Here is a tiny trained network, its code and every weight. The questions are about switching its units off for an input and a class, where a switched-off unit gives its printed mean instead of its output.

import numpy as np


def w(rows, s, z=0):
    codes = np.array(rows[::2]) - 128.0
    scale = np.full(codes.shape[1], s)
    scale[-1] = z or s
    return codes * scale


def norm(h):
    return h / np.sqrt((h * h).mean(-1, keepdims=True) + 1e-5)


def f(y):
    return np.maximum(y, 0)


def log_softmax(a):
    a = a - a.max(-1, keepdims=True)
    return a - np.log(np.exp(a).sum(-1, keepdims=True))


def net(x, mask):
    res = np.array(x, float).reshape(1, 6) / 4 @ E
    u = 0
    for l in range(3):
        y = f(norm(res) @ A[l][:, :-1].T + A[l][:, -1])
        res = res + np.where(mask[u : u + 13], y, B[l][:, -1]) @ B[l][:, :-1]
        u += 13
    return log_softmax(norm(res)[-1] @ U[:, :-1].T + U[:, -1])


A, B = {}, {}
E = w([
[4,156,128,100,112],'x0',
[129,129,128,128,128],'x1',
[128,127,130,128,129],'x2',
[109,55,87,59,144],'x3',
[115,155,105,144,218],'x4',
[129,128,131,127,128],'x5',
],0.0041)
A[0] = w([
[165,67,181,190,96,33],'L0N1',
[43,197,150,186,54,32],'L0N2',
[205,183,179,187,94,86],'L0N3',
[27,168,108,174,87,102],'L0N4',
[60,180,198,223,98,117],'L0N5',
[135,139,181,142,46,95],'L0N6',
[77,116,127,38,144,30],'L0N7',
[128,38,153,111,79,134],'L0N8',
[201,203,203,243,123,181],'L0N9',
[123,108,192,87,150,48],'L0N10',
[195,197,153,142,144,83],'L0N11',
[3,176,163,16,119,52],'L0N12',
[97,101,166,143,141,4],'L0N13',
],0.0035,0.002)
B[0] = w([
[105,126,97,112,92,149],'L0N1',
[198,151,210,92,130,181],'L0N2',
[57,82,105,152,118,196],'L0N3',
[195,156,179,124,135,186],'L0N4',
[187,145,156,64,153,198],'L0N5',
[105,140,158,130,92,168],'L0N6',
[150,123,84,197,115,158],'L0N7',
[131,185,122,119,101,174],'L0N8',
[26,99,73,177,108,254],'L0N9',
[146,131,128,158,124,128],'L0N10',
[69,89,107,145,131,172],'L0N11',
[98,106,119,253,103,203],'L0N12',
[158,113,126,131,134,128],'L0N13',
],0.005,0.0034)
A[1] = w([
[103,114,146,138,27,99],'L1N1',
[92,139,152,151,63,140],'L1N2',
[115,69,98,143,34,120],'L1N3',
[48,105,100,83,114,120],'L1N4',
[85,118,74,114,157,166],'L1N5',
[166,135,107,94,253,51],'L1N6',
[185,93,148,72,65,85],'L1N7',
[76,91,81,151,120,89],'L1N8',
[175,122,132,85,187,4],'L1N9',
[71,110,161,119,80,63],'L1N10',
[103,198,195,137,162,104],'L1N11',
[176,96,98,159,113,133],'L1N12',
[187,115,122,87,104,53],'L1N13',
],0.0054,0.0021)
B[1] = w([
[181,61,113,86,79,248],'L1N1',
[159,75,80,87,112,247],'L1N2',
[183,174,48,63,121,253],'L1N3',
[225,134,124,252,157,201],'L1N4',
[176,126,212,167,129,222],'L1N5',
[162,32,116,114,3,204],'L1N6',
[40,222,112,93,220,189],'L1N7',
[191,131,186,171,147,220],'L1N8',
[81,54,112,130,26,155],'L1N9',
[208,63,110,141,126,194],'L1N10',
[182,154,90,60,194,202],'L1N11',
[74,148,154,76,130,195],'L1N12',
[32,174,121,74,155,158],'L1N13',
],0.004,0.0029)
A[2] = w([
[73,195,83,47,172,114],'L2N1',
[102,44,154,105,127,4],'L2N2',
[106,95,93,150,42,35],'L2N3',
[92,40,154,100,127,11],'L2N4',
[180,99,141,205,125,178],'L2N5',
[135,169,218,62,58,88],'L2N6',
[122,72,101,110,204,202],'L2N7',
[194,153,207,3,53,117],'L2N8',
[199,195,133,54,192,70],'L2N9',
[136,217,194,100,208,204],'L2N10',
[74,212,168,105,114,47],'L2N11',
[105,142,91,210,213,113],'L2N12',
[131,131,80,72,156,28],'L2N13',
],0.0046,0.0014)
B[2] = w([
[126,191,59,27,135,172],'L2N1',
[149,167,124,150,63,151],'L2N2',
[201,72,117,62,105,190],'L2N3',
[148,136,121,178,40,151],'L2N4',
[95,167,164,59,106,249],'L2N5',
[48,148,193,246,229,187],'L2N6',
[118,204,146,157,81,200],'L2N7',
[61,139,188,252,230,253],'L2N8',
[94,214,82,57,140,176],'L2N9',
[183,13,56,77,13,192],'L2N10',
[159,71,49,74,136,155],'L2N11',
[62,141,222,118,195,234],'L2N12',
[108,168,190,141,130,152],'L2N13',
],0.0045,0.0032)
U = w([
[199,53,100,125,23,152],'0',
[78,132,199,193,190,200],'1',
[113,196,73,9,154,3],'2',
],0.015,0.0018)

Each question gives the input, the list of numbers given to net, and the class t.
The units are the neurons (one row each of A and B). Each row of codes is followed by its name. A weight is (code - 128) times the scale printed after its matrix; where a second scale follows, it is the last column's (A, B and U).
mask holds one flag per neuron, layer by layer. A switched-off neuron (its flag False) gives its mean, the last column of its row in B, instead of its output. The means were averaged over made-up inputs and are rounded, as every weight is.
A unit's drop is (log p(t) with every unit on - log p(t) with that unit switched off) / (log p(t) with every unit on - log p(t) with every unit switched off).
The circuit of an input: a set's keep is (log p(t) with only the set's units on - log p(t) with every unit switched off) / (log p(t) with every unit on - log p(t) with every unit switched off). Starting from the 12 units with the biggest drops (on a tie, the unit counted first), units are removed one at a time, each time the one whose removal leaves the highest keep (on an exact tie, the one counted first), for as long as the keep stays at least 0.8.
units of the circuit, in order: the units of the circuit, biggest drop first
top k neurons: the k neurons with the biggest drops, biggest first
k most important neurons of layer l: the k neurons of layer l with the biggest drops, biggest first
drop when u is switched off: that unit's drop, to one decimal
input [0,4,6,7,-4,6], class 2: units of the circuit, in order -> [L0N9, L1N7]
input [-3,4,2,-6,0,-8], class 0: 2 most important neurons of layer 1 -> [L1N7, L1N2]
input [0,4,2,1,2,4], class 0: units of the circuit, in order -> [L0N9, L1N6]
input [1,1,2,6,6,-1], class 1: 4 most important neurons of layer 0 -> [L0N5, L0N2, L0N4, L0N7]
input [1,3,2,-5,7,8], class 2: 2 most important neurons of layer 0 -> [L0N12, L0N5]
input [-2,5,-7,1,4,1], class 0: top 2 neurons -> [L1N6, L0N12]
input [6,1,-5,-7,1,-8], class 2: top neuron -> [L1N11]
input [1,-6,0,7,4,6], class 1: 2 most important neurons of layer 0 -> [L0N5, L0N2]
input [-8,4,7,2,-6,-6], class 2: top 3 neurons -> [L1N7, L1N3, L0N12]
input [5,-1,1,7,1,-6], class 1: 2 most important neurons of layer 1 -> [L1N4, L1N6]
input [5,-6,4,-5,2,8], class 2: top 2 neurons -> [L1N11, L2N10]
input [-2,-4,6,8,-8,-2], class 2: top 2 neurons -> [L1N7, L0N9]
input [-3,0,1,3,7,2], class 0: drop when L1N6 is switched off -> 2.2
input [-6,2,2,2,8,8], class 0: drop when L1N6 is switched off -> 3.4
input [-4,-6,5,4,7,-1], class 0: drop when L1N6 is switched off -> 2.4
input [7,1,-4,2,-4,5], class 0: top neuron -> [L0N12]
